-36; -80; 132; -165; 181; -30; -26; -237; 247; 210; -12; 71; 185; -103; 104; 57; 87; 192; -160; -28; -99; 27; -42; 215; -315; -139; -55; 29; 101; -194; -111; 116
fani
-42; 58; -172; -208; -339; -62; -153; 21; -235; -255; -170; 87; -204; 12; 36; -516; -371; 213; 432; 482; -63; -48; -66; -275; -11; 212; 46; -123; -219; 232; 237; -224
Kubuz
-123; 395; 33; 48; -276; -111; 74; -509; -123; 22; 271; 15; -108; 382; 197; -90; 346; 22; -203; 105; -160; -338; 330; 228; 248; 84; -161; -163; 41; 131; 178; -53
Kubuz
127; 60; -8; -151; -74; -18; 2; -179; 31; -226; -141; -11; -95; -83; 81; -32; -31; -73; 108; 168; 104; -174; -157; 136; 48; 230; 161; 181; -10; 103; 272; -111
Metef
39; 97; -111; -99; -198; -46; -56; 31; -217; -257; -69; 74; -86; 13; -103; -227; -198; 251; 273; 233; -1; -57; 50; -175; 39; 233; 15; -161; -150; 146; 209; -78
nazem
328; -229; -100; -229; 268; 43; -53; 357; -40; 104; -240; 116; 104; -477; 65; 314; 195; -102; -5; -33; -108; 109; -374; -319; 7; -395; 106; 363; -19; -70; -90; -14
Metef
37; 47; 213; 37; -55; 60; -48; -97; -94; 31; -74; -23; 135; -225; 186; 20; 452; -159; -42; -50; 164; 76; 8; 100; 42; 25; -90; -31; 90; -33; 138; -75
Ber
58; 109; 13; -138; -52; 25; -65; 7; -293; -48; -57; -128; 77; 121; 184; -296; -31; 169; 227; 173; -40; 66; 15; 55; 34; 54; 75; -98; 63; 97; -14; -61
mebo
6; -7; 231; 130; 3; -58; 176; -336; -8; 120; 218; 45; 130; -160; 238; 503; 458; -171; -139; -310; 93; -264; -69; 206; 275; -89; 127; 128; 59; 5; 57; -351
nazem
15; -79; 143; -36; 181; -2; 178; -114; -232; -21; -93; -100; -48; -268; 6; 180; 64; -95; 64; -72; 71; 126; -48; -85; -40; 49; 121; 319; 72; -25; 38; 34
Ber
-279; 43; -1; -31; -436; -142; -61; -102; -162; -288; -24; 75; 65; 105; 240; -176; 68; 17; 214; -4; -79; 130; 7; 35; -359; 67; 136; -188; -114; -30; 159; -31
nul
106; 157; -19; 106; -60; 189; 12; 153; -211; -110; -61; -34; -98; -60; 237; 38; 336; -86; 58; -168; 82; 88; 83; 99; 27; 51; 264; 91; -8; 115; 37; -138
Kubuz
-177; 268; 262; -25; 91; -34; -219; -310; 2; -3; -93; -81; 142; 269; 288; -529; 147; 45; 52; 238; -132; 217; -65; 174; -159; 31; 18; -252; 39; 38; 155; -6
fani
-23; 324; -122; 140; -366; 132; -169; -241; 109; -122; 138; 6; -106; 296; 320; -367; 399; 9; 191; -9; 85; -67; 222; 108; 23; 208; 61; -151; -225; 117; 179; -517
nul
25; 125; 129; -301; 155; 132; -58; -160; 68; -170; 54; -17; 37; 343; -99; -514; 31; 199; 339; 111; 13; 279; -41; -298; 90; -39; 85; -10; 95; 219; 410; 355
nazem
139; 131; 162; -212; 96; -70; -16; -371; -256; 79; 268; -138; 89; 261; 189; 201; 343; 261; -34; 89; 69; 28; 258; 307; 128; 36; -26; -137; 282; -8; 19; 181
mebo
3; 377; 221; -168; -240; -82; 163; -351; -224; -18; -16; -245; -5; 204; 117; 140; 386; -121; -47; -66; 82; -123; 119; 99; 351; 67; 59; -71; 144; 324; 136; 9
vorut
22; -174; -138; -107; 171; -24; -145; 242; 106; -77; -110; 139; 143; -177; 45; 115; 43; 144; 170; 17; -46; 154; -259; -30; -243; -132; 131; 93; -40; -13; -39; -166
nul
-141; 107; 212; 66; -329; -193; -30; -333; 59; -157; 60; 6; -50; -213; 27; -103; 118; 47; 217; 164; 127; -53; -51; -274; -16; 20; 78; -16; 43; 250; 478; 216
mebo
107; -131; 7; -343; 194; -106; -76; -65; 12; 80; -20; 153; 29; -101; 80; -145; -29; 199; -38; 363; -143; -153; -187; -124; 118; -165; -128; 137; 73; 1; 52; -4
tebol
-69; -192; -186; -54; -60; -332; 9; -177; 145; -7; 39; 122; 10; 237; -130; 14; -372; -12; 62; -102; -132; -348; 63; -282; -466; -196; 31; -46; -137; -209; -78; 365
Kib
20; 39; 124; -58; -47; -83; -141; -236; -62; -232; -98; -25; 77; 71; 114; 87; 133; 42; -7; 196; 86; -111; -147; 25; 171; 179; -6; -2; 64; -3; 265; -269
vuz
18; 124; 77; -87; -7; -56; -16; -26; -154; -176; -62; 44; -78; -234; 21; -182; -79; 228; 360; 218; -11; 105; -71; -83; -36; 289; 209; 23; -57; 342; 272; -123
mebo
-337; 97; -11; 239; -201; 32; 123; -209; -201; -132; 18; -69; -48; 282; -72; -256; -191; 12; -26; 158; -26; 193; 223; 166; -84; 133; -122; -180; -10; -110; 94; 74
narep
108; 130; -145; -165; 96; 75; 0; 68; -72; 56; 70; 133; -55; -28; 29; -340; 186; 218; 224; 162; -30; 155; 67; 34; 97; -59; -12; 41; -64; 291; 160; -136
Kubuz
6; -346; -125; -429; 342; -263; -118; 185; 311; 127; -86; 114; 216; -14; -65; -66; -283; 79; 54; 162; -290; -68; -334; 50; -237; -196; -209; 41; -76; -223; -200; 202
tebol
210; 93; 37; -446; 75; 117; -46; -3; -168; -26; 39; -189; -67; 281; 165; -202; 314; 97; 237; 40; 217; 46; 27; 179; 277; 167; -38; -128; 75; 124; -32; -88
nul
66; 107; 21; -362; 443; -65; -2; 162; -64; 16; 170; 45; 22; 294; 124; 22; 351; 138; -75; 141; -80; 72; -63; 206; 441; -65; 32; 169; 115; 184; -10; -253
Kubuz
51; -23; -194; 22; 109; -35; 92; 21; -11; 66; 38; 147; 37; 33; 145; 201; 228; -81; -97; -176; -169; -194; -87; -96; 129; -229; 84; 213; -184; -102; -108; -486
vuz
-173; -151; 114; -110; -48; 182; -79; -151; 0; -69; -97; 115; 207; -5; 207; -88; 375; 62; 184; -168; 147; 364; -30; -105; -303; -148; -41; 1; 110; -225; 73; 64
nul
-71; 204; 224; -18; 104; -52; 84; -388; -138; 108; 152; -55; 48; -17; 74; -47; 195; 151; -125; 82; -134; 103; 150; 262; -28; 134; -132; -27; 180; 107; 111; 119
nul
-101; 158; 61; 90; -293; -231; -107; -157; 270; 109; -8; -1; -72; -171; -326; -30; -441; 9; -179; 214; -124; -190; 314; -475; -100; 2; -133; -211; -76; 124; 189; 353
narep
96; 154; -113; 199; 119; 139; -20; 136; -46; -39; -151; 38; -52; 247; 88; -294; 48; -216; 219; -260; -156; 148; -24; 19; -295; 89; 274; -162; -227; 197; -38; -56
narep
51; 81; 79; 121; 244; 137; -90; 226; -165; 79; -133; -53; 169; 3; 367; -150; 414; -354; 52; -172; 90; 151; -82; 71; 87; -283; 259; 50; -3; 16; -45; -305
Kib
58; -184; -34; -51; 506; 24; -266; 485; 230; 192; -87; 149; 279; -158; 140; -190; 28; 73; -14; -50; -291; 358; -274; 32; -342; -235; 36; 100; -81; -81; -249; -80
vuz
-314; -139; 125; 76; -351; -333; 92; -801; -207; -387; 53; 193; -40; 283; -16; -181; -395; -6; 17; 443; 198; -485; 14; -103; 173; 198; -170; -55; 121; -227; 519; -162
tebol
-26; 64; 10; -126; 107; 42; -6; -96; 86; -104; -43; 85; -167; 20; 25; -102; 235; -16; 53; 186; -18; -107; -247; -91; 312; 27; -66; 177; 3; 273; 233; -167
vuz
6; -277; -48; -294; -32; 52; 10; 326; -133; 35; -107; 139; 361; -177; 137; 112; 150; 246; 179; -257; -131; 301; -135; -160; -312; -345; 109; 143; 78; -32; -257; 33
vorut
9; 89; 84; -176; 101; -71; -141; -75; 146; 57; -64; 12; 79; 80; 248; -105; 270; -59; 123; 75; -14; -8; -218; 123; -80; -139; 123; -89; 33; 123; 67; 60
mebo
114; 263; -17; 9; 58; 224; 46; 111; -76; -53; -208; -68; -79; -105; 37; 32; 170; -62; 55; -17; 105; 165; 67; 215; 47; 144; 250; 59; -45; 279; 109; -234
Kib
156; -229; 67; 31; 132; 102; 142; -26; -29; 233; -103; -53; 159; -259; 92; 383; 18; -155; -124; -336; -109; 62; -183; 204; -202; -174; 70; 117; 10; -279; -274; -47
fani
-181; 341; 193; 292; -269; -80; -137; -368; -324; -166; 87; 74; 78; 81; 170; -129; 364; -60; -14; 95; -239; 244; 252; -297; -23; -77; -21; -62; 160; 298; 400; 256
Metef
-34; 91; 40; -186; 388; 3; -45; -191; 121; 54; 37; -105; 19; 339; 6; -148; 128; 86; 101; 143; 43; 114; -99; 109; 64; -64; 3; 12; 80; 15; 19; 84
vorut
15; 9; 18; -121; 261; -10; -131; 187; 56; 68; -276; 16; 179; -168; -61; -177; 10; -24; 176; -7; -287; 388; -194; -273; -210; -206; -9; 63; -79; 124; 1; 109
fani
262; -193; 37; -338; 172; -207; -152; 302; 58; 88; -158; -35; 119; -324; -27; 105; -172; 54; -103; 204; -9; -39; -269; -67; -15; -110; -29; 126; 61; -45; -92; 5
nul
-181; 13; -63; -210; -5; 2; 79; -29; -73; -154; 139; 82; -61; 204; 66; -476; -77; 343; 251; 234; -98; 147; -103; 116; -63; 93; 29; 55; -9; 145; 73; 39
Metef
-115; 204; 359; -173; 408; 21; 8; -316; -111; 3; 156; -88; 96; 512; 206; 52; 593; -64; -174; 9; 130; 58; 59; 126; 444; -33; -24; -26; 269; -22; 124; -73
Kib
62; -39; 99; -93; 204; 43; -148; 114; -101; 16; -114; 78; -27; -6; 121; -301; -157; 106; 108; 185; 46; 0; -133; 80; -95; 162; 71; -114; 49; 90; -102; -80
vorut
-8; 238; -28; -44; -246; -88; 15; -220; 26; -247; -186; 47; -119; 3; -53; 76; -3; -66; 132; 158; -12; -81; -55; -3; 9; 243; 118; -32; -103; 243; 367; -95
mebo
171; 178; 31; -11; -367; 144; 169; -120; -134; 21; -25; -101; -77; -131; 200; 353; 452; -235; -109; -290; 127; -134; 122; 85; 204; -46; 126; 135; 81; 184; 12; -26
Metef
-340; 245; 167; -26; -239; 81; -125; 3; 59; -106; -130; 113; 60; 180; 242; -582; 201; -55; -63; 154; -1; 131; 176; 200; -63; 149; -88; -219; 44; 188; 149; -59
narep
-170; 6; 114; 102; 224; -61; -39; 31; 60; 151; 132; 47; 46; 187; 356; -156; 478; -340; -160; -54; 37; 21; -66; 307; 153; -168; -67; 91; -50; -86; -100; -323
Kib
-141; -69; 220; 7; 310; -11; 107; -226; -196; -66; -22; -100; -12; 275; 85; 56; 16; -176; -165; 42; 129; -173; -128; 151; 323; 104; -110; 81; 156; -312; -59; -78
nazem
13; -52; 178; -262; 287; -52; -164; 84; -118; 64; -183; 1; 358; 174; 450; -121; 294; -215; -114; -108; -251; -4; -155; -53; -84; -317; 115; 178; 133; -163; -165; -84
Kib
-242; 87; 246; -38; 473; -76; -45; -111; -67; -94; 5; 105; 49; 118; 252; -35; 348; -22; 22; 160; -85; 273; -222; 269; 24; 78; 106; 115; 125; 68; 131; -111
mebo
-599; 110; 34; 216; -405; -388; 139; -899; 277; -205; 138; -65; -84; 485; -123; -324; -143; -22; -7; 254; 44; -209; -55; -27; -231; -35; -249; -173; -133; -297; 472; 328
vuz
-4; -14; 144; 241; -78; -51; -2; -163; -45; -21; 79; -6; -21; -111; 122; 2; 48; -124; -130; 16; 45; -87; 73; 45; 63; 64; -19; 112; 72; -19; 111; -38
tebol
-154; 281; 357; 13; 144; -149; -172; -66; -99; 60; 16; 77; 81; 35; 399; -278; 396; -119; -133; 94; -76; 48; 72; -63; 71; -26; 157; -2; 39; 240; 114; -234
Kib
139; 72; 57; 129; -156; -215; 92; 63; -201; 170; 173; 55; 30; -364; 90; 282; 142; 4; -314; -105; -199; -302; 229; 12; 237; -32; -87; 142; 8; 164; -144; -298
fani
132; -42; -64; 128; -257; 103; 1; 69; -34; 12; -89; -44; -201; -310; 65; 271; 64; -207; 69; -191; 61; -204; -43; -270; 102; 2; 118; 108; -134; 145; -45; -173
vuz
258; 95; -129; -104; -15; 141; -177; 126; -10; -197; -63; -69; -166; 89; -103; 14; -52; 138; 243; 169; 115; 32; -49; 13; 191; 291; 91; -129; -65; 305; 158; -173
vuz
106; 189; -83; -204; 118; 95; -28; 92; -148; -135; -59; -13; -65; 336; 125; -346; 117; 11; 225; 63; -55; 6; -105; 171; 112; 189; 83; -156; -60; 190; 13; -70
Metef
-305; 283; -173; 129; -676; -29; 10; 39; -1; -374; -11; 294; -96; 40; 205; -409; 248; -147; 92; 100; -63; 48; 216; -82; -16; -43; 127; 69; -194; 242; 476; -241
mebo
-104; 271; -78; 215; -404; -251; 48; -30; -361; -27; 106; 228; -131; -171; 143; -92; 34; -6; -167; 58; -403; -461; 262; -228; 67; 17; -51; -53; -52; 385; 16; -179
nul
-256; 106; 112; 368; -355; 45; 134; 47; -306; 79; 39; -12; 117; 47; 418; -6; 477; -308; -387; -219; 65; -1; 185; 531; 43; -212; -78; 38; 239; 31; -235; -103
vorut
253; -85; 22; -77; -179; 61; -328; 169; 31; 71; -182; -87; 195; -252; 66; -118; -110; 96; 81; 57; -3; 60; 8; -116; -184; 39; -111; -161; -6; -15; -45; 39
vuz
5; 341; 7; 10; 15; -49; -49; -155; 79; -172; -53; -6; -66; 221; -31; -74; 193; -147; 43; 12; -22; 14; 174; 54; -19; 153; 133; -39; -70; 268; 332; 50
Kib
-131; 309; -137; -129; -279; -303; -101; 127; -199; -79; 177; 34; -307; 198; 80; -471; -24; 194; 377; 245; -184; -56; 227; -252; 39; 232; 85; -203; -387; 585; 18; -235
Kib
-135; 176; 174; 287; 9; -90; 130; -163; -290; 171; 175; 10; 117; -55; 231; 83; 156; -65; -270; -122; -137; -193; 241; 237; 159; 38; -31; -46; 87; -37; -103; -280
Kubuz
95; 16; -110; -109; 208; 95; -132; 349; -3; 34; -136; 13; 56; -27; 263; -220; 309; -80; 348; -165; -167; 201; -310; 11; -73; -84; 191; 43; -214; 284; -134; -297
vuz
-403; 150; -147; 292; -547; -241; 22; -398; -32; -195; 86; 120; -160; 30; -160; -81; -161; 92; -202; 289; -146; -227; 428; -277; -115; 10; -351; 39; -36; -142; 299; 250
Kubuz
-237; 243; -206; 212; -340; -126; 40; 179; 64; -119; -211; 77; -193; -103; 87; 3; 133; -276; -34; -104; -141; -135; -6; 107; -175; 64; 64; 46; -225; 329; -66; -211
nul
-218; -31; 69; 193; -103; -294; 161; -343; 125; 37; -167; -225; -30; -140; -392; 249; -417; -278; -536; 168; 54; -202; 179; -138; 12; -37; -474; 267; 150; -445; 70; 390
nul
33; 439; 91; -134; 60; 145; 15; -194; -91; -14; -56; -76; -82; 280; 119; -66; 385; 111; 75; 80; 110; 170; 69; 409; 124; 252; 141; -242; 32; 375; 104; -166
vorut
1; 125; -30; -107; -107; 38; 125; 141; 74; 2; 59; -24; -80; 124; 14; 269; 72; -32; -206; -120; 125; -182; 126; 247; 346; 119; 69; 45; -48; 65; -152; -357
nazem
